x =
[[117 126 120 122 130 142 131 133 122 106 125 119 136 150 134 128]
 [131 133 122 106 125 119 136 150 134 128 109 111 123 138 143 124]
 [142 131 133 122 106 125 119 136 150 134 128 109 111 123 138 143]
 [120 122 130 142 131 133 122 106 125 119 136 150 134 128 109 111]
 [133 117 126 120 122 130 142 131 133 122 106 125 119 136 150 134]
 [135 112 146 133 117 126 120 122 130 142 131 133 122 106 125 119]
 [122 130 142 131 133 122 106 125 119 136 150 134 128 109 111 123]
 [126 120 122 130 142 131 133 122 106 125 119 136 150 134 128 109]
 [146 133 117 126 120 122 130 142 131 133 122 106 125 119 136 150]
 [112 146 133 117 126 120 122 130 142 131 133 122 106 125 119 136]
 [130 142 131 133 122 106 125 119 136 150 134 128 109 111 123 138]]
x[-11][0] = 117
x[:, -14] = [120, 122, 133, 130, 126, 146, 142, 122, 117, 133, 131]
x[-11][4] = 130
x[-4][-15] = 120
x[:, 1] = [126, 133, 131, 122, 117, 112, 130, 120, 133, 146, 142]
x[-3] = [146, 133, 117, 126, 120, 122, 130, 142, 131, 133, 122, 106, 125, 119, 136, 150]
x[-6][12] = 122
x[3] = [120, 122, 130, 142, 131, 133, 122, 106, 125, 119, 136, 150, 134, 128, 109, 111]
x[-3][-1] = 150
x[6][3] = 131
x[8][-5] = 106
x[:, 10] = [125, 109, 128, 136, 106, 131, 150, 119, 122, 133, 134]
x[4][-11] = 130
x[6][2] = 142
x[2][-5] = 109
x[-5][-12] = 133
x[:, 13] = [150, 138, 123, 128, 136, 106, 109, 134, 119, 125, 111]
x[2][-12] = 106
x[-10][0] = 131
x[-7][12] = 119
x[-11][13] = 150
x[8][5] = 122
x[10][-8] = 136
x[-3][8] = 131
x[-6][-8] = 130
x[-7][-8] = 133
x[2][-10] = 119
x[8][12] = 125
x[0][11] = 119
x[-3][6] = 130
x[-5] = [122, 130, 142, 131, 133, 122, 106, 125, 119, 136, 150, 134, 128, 109, 111, 123]
x[7][5] = 131
x[0][-6] = 125
x[2][10] = 128
x[3][4] = 131
x[-8][3] = 142
x[-10][-7] = 128
x[0][15] = 128

a = [114 150 116 143]
a[0] = 114
a[1] = 150
a[3] = 143

M =
[[124 126 119 123 118 140 134 135 131 125 139 118 132 129 115 136]
 [105 103 140 101 115 116 112 141 141  99 133 132 115 115 154 105]
 [135 130 130 132 131 123 124 128 122 132 123 124 128 124 126 132]
 [131 135 118 135 132 143 134 124 134 136 133 132 128 140 119 133]
 [134 141 113 143 141 140 131 109 130 143 123 141 122 146 120 127]
 [117 119 128 125 127 133 135 126 141 126 127 139 120 133 132 113]
 [133 127 136 128 131 124 124 137 129 128 128 126 129 123 135 131]
 [128 135 126 129 130 126 125 120 125 127 129 134 130 133 133 127]]
Indices start at 0.
(0, 0) = 124
(7, 0) = 128
(0, 8) = 131
(1, 12) = 115
(2, 9) = 132
(1, 4) = 115
(4, 9) = 143
(5, 7) = 126
(3, 7) = 124
(0, 6) = 134
(1, 1) = 103
(5, 0) = 117
(5, 13) = 133
(7, 7) = 120
(3, 0) = 131
(4, 12) = 122
(7, 8) = 125
(2, 3) = 132
(0, 3) = 123
(4, 13) = 146
(6, 5) = 124
(3, 15) = 133
(0, 5) = 140
(4, 0) = 134
(4, 1) = 141
(3, 8) = 134
(7, 11) = 134
(3, 9) = 136
(3, 3) = 135
(1, 3) = 101
(7, 14) = 133
(1, 2) = 140
(3, 2) = 118
(5, 14) = 132
(4, 10) = 123
(6, 6) = 124
(4, 14) = 120

arr =
[[131 123 137 119 128 122 131 143]
 [118 117 127 127 137 131 122 121]
 [125 115 140 124 134 132 118 122]
 [127 110 127 124 121 127 125 130]
 [118 120 126 127 141 134 120 116]
 [136 136 123 125 125 126 123 142]
 [120 112 128 122 126 128 123 124]
 [137 131 136 114 130 123 133 144]
 [144 132 138 113 128 122 137 149]
 [129 117 126 124 124 128 124 130]
 [119 107 137 127 124 121 128 138]
 [133 130 132 119 135 127 129 136]
 [129 133 123 127 134 129 121 132]]
arr[0][0]: 131
arr[1][6]: 122
arr[3][7]: 130
arr[5][3]: 125
arr[8]: [144, 132, 138, 113, 128, 122, 137, 149]
arr[4][5]: 134
arr[5][0]: 136
arr[12][5]: 129
arr[2]: [125, 115, 140, 124, 134, 132, 118, 122]
arr[9][4]: 124
arr[10]: [119, 107, 137, 127, 124, 121, 128, 138]
arr[8][6]: 137
arr[1][1]: 117
arr[2][5]: 132
arr[9]: [129, 117, 126, 124, 124, 128, 124, 130]
arr[1][5]: 131
arr[12][2]: 123
arr[9][6]: 124
arr[:, 1]: [123, 117, 115, 110, 120, 136, 112, 131, 132, 117, 107, 130, 133]
arr[2][1]: 115
arr[9][7]: 130
arr[:, 7]: [143, 121, 122, 130, 116, 142, 124, 144, 149, 130, 138, 136, 132]
arr[8][4]: 128
arr[:, 3]: [119, 127, 124, 124, 127, 125, 122, 114, 113, 124, 127, 119, 127]
arr[7][4]: 130
arr[12]: [129, 133, 123, 127, 134, 129, 121, 132]
arr[3][1]: 110
arr[:, 0]: [131, 118, 125, 127, 118, 136, 120, 137, 144, 129, 119, 133, 129]
arr[2][6]: 118
arr[10][4]: 124
arr[1][7]: 121
arr[9][5]: 128

data =
[[127, 128, 137, 124, 114, 122, 141, 131, 144, 122, 122, 118],
 [124, 135, 109, 127, 131, 113, 128, 129, 120, 133, 138, 126],
 [128, 139, 127, 132, 146, 136, 122, 123, 113, 130, 124, 126],
 [122, 132, 111, 130, 114, 107, 140, 130, 129, 128, 135, 117],
 [133, 148, 142, 140, 149, 134, 127, 118, 123, 131, 108, 119],
 [130, 124, 147, 119, 132, 141, 127, 129, 137, 122, 119, 130],
 [128, 129, 140, 114, 122, 126, 135, 134, 143, 124, 124, 121],
 [125, 142, 114, 134, 126, 110, 136, 126, 123, 132, 130, 115],
 [120, 121, 109, 129, 109, 109, 139, 132, 131, 124, 140, 124],
 [130, 121, 146, 119, 133, 138, 126, 128, 139, 123, 121, 135],
 [126, 141, 117, 147, 137, 121, 130, 118, 113, 131, 123, 121]]
data[0][0] -> 127
data[6][3] -> 114
data[0][9] -> 122
data[2][7] -> 123
data[4][10] -> 108
data[4][8] -> 123
data[5][10] -> 119
data[5][4] -> 132
data[8][9] -> 124
data[5][1] -> 124
data[3][1] -> 132
data[7][2] -> 114
data[2][11] -> 126
data[10][6] -> 130
data[2][8] -> 113
data[7][8] -> 123
data[7][1] -> 142
data[7] -> [125, 142, 114, 134, 126, 110, 136, 126, 123, 132, 130, 115]
data[8] -> [120, 121, 109, 129, 109, 109, 139, 132, 131, 124, 140, 124]
data[4][9] -> 131
data[0] -> [127, 128, 137, 124, 114, 122, 141, 131, 144, 122, 122, 118]
data[:, 6] -> [141, 128, 122, 140, 127, 127, 135, 136, 139, 126, 130]
data[8][7] -> 132
data[1][9] -> 133
data[:, 9] -> [122, 133, 130, 128, 131, 122, 124, 132, 124, 123, 131]
data[1] -> [124, 135, 109, 127, 131, 113, 128, 129, 120, 133, 138, 126]
data[10][11] -> 121
data[10][4] -> 137
data[6][7] -> 134
data[10][1] -> 141
data[8][2] -> 109
data[2][2] -> 127
data[1][5] -> 113
data[2][0] -> 128
data[6][9] -> 124

B =
[[136 113 101 140 128 125]
 [145 126 107 135 122 115]
 [119 121 126 139 131 149]
 [121 134 139 124 127 141]
 [116 135 113 124 131 130]
 [137 153 137 125 118 121]
 [131 111 106 144 131 130]
 [117 121 131 125 136 116]
 [117 110 116 140 134 149]
 [136 118 100 141 125 136]
 [121 131 139 126 128 141]
 [127 106 105 143 132 141]]
B[0, 0]: 136
B[6, 5]: 130
B[:, 1]: [113, 126, 121, 134, 135, 153, 111, 121, 110, 118, 131, 106]
B[3, 2]: 139
B[2]: [119, 121, 126, 139, 131, 149]
B[11, 5]: 141
B[:, 2]: [101, 107, 126, 139, 113, 137, 106, 131, 116, 100, 139, 105]
B[11, 1]: 106
B[10, 4]: 128
B[3, 1]: 134
B[11, 3]: 143
B[1, 1]: 126
B[10, 0]: 121
B[1, 3]: 135
B[3, 3]: 124
B[0, 3]: 140
B[8, 2]: 116
B[2, 4]: 131
B[3, 4]: 127
B[4]: [116, 135, 113, 124, 131, 130]
B[10]: [121, 131, 139, 126, 128, 141]
B[9, 2]: 100
B[8, 5]: 149
B[8, 3]: 140
B[4, 2]: 113
B[5, 2]: 137
B[10, 2]: 139
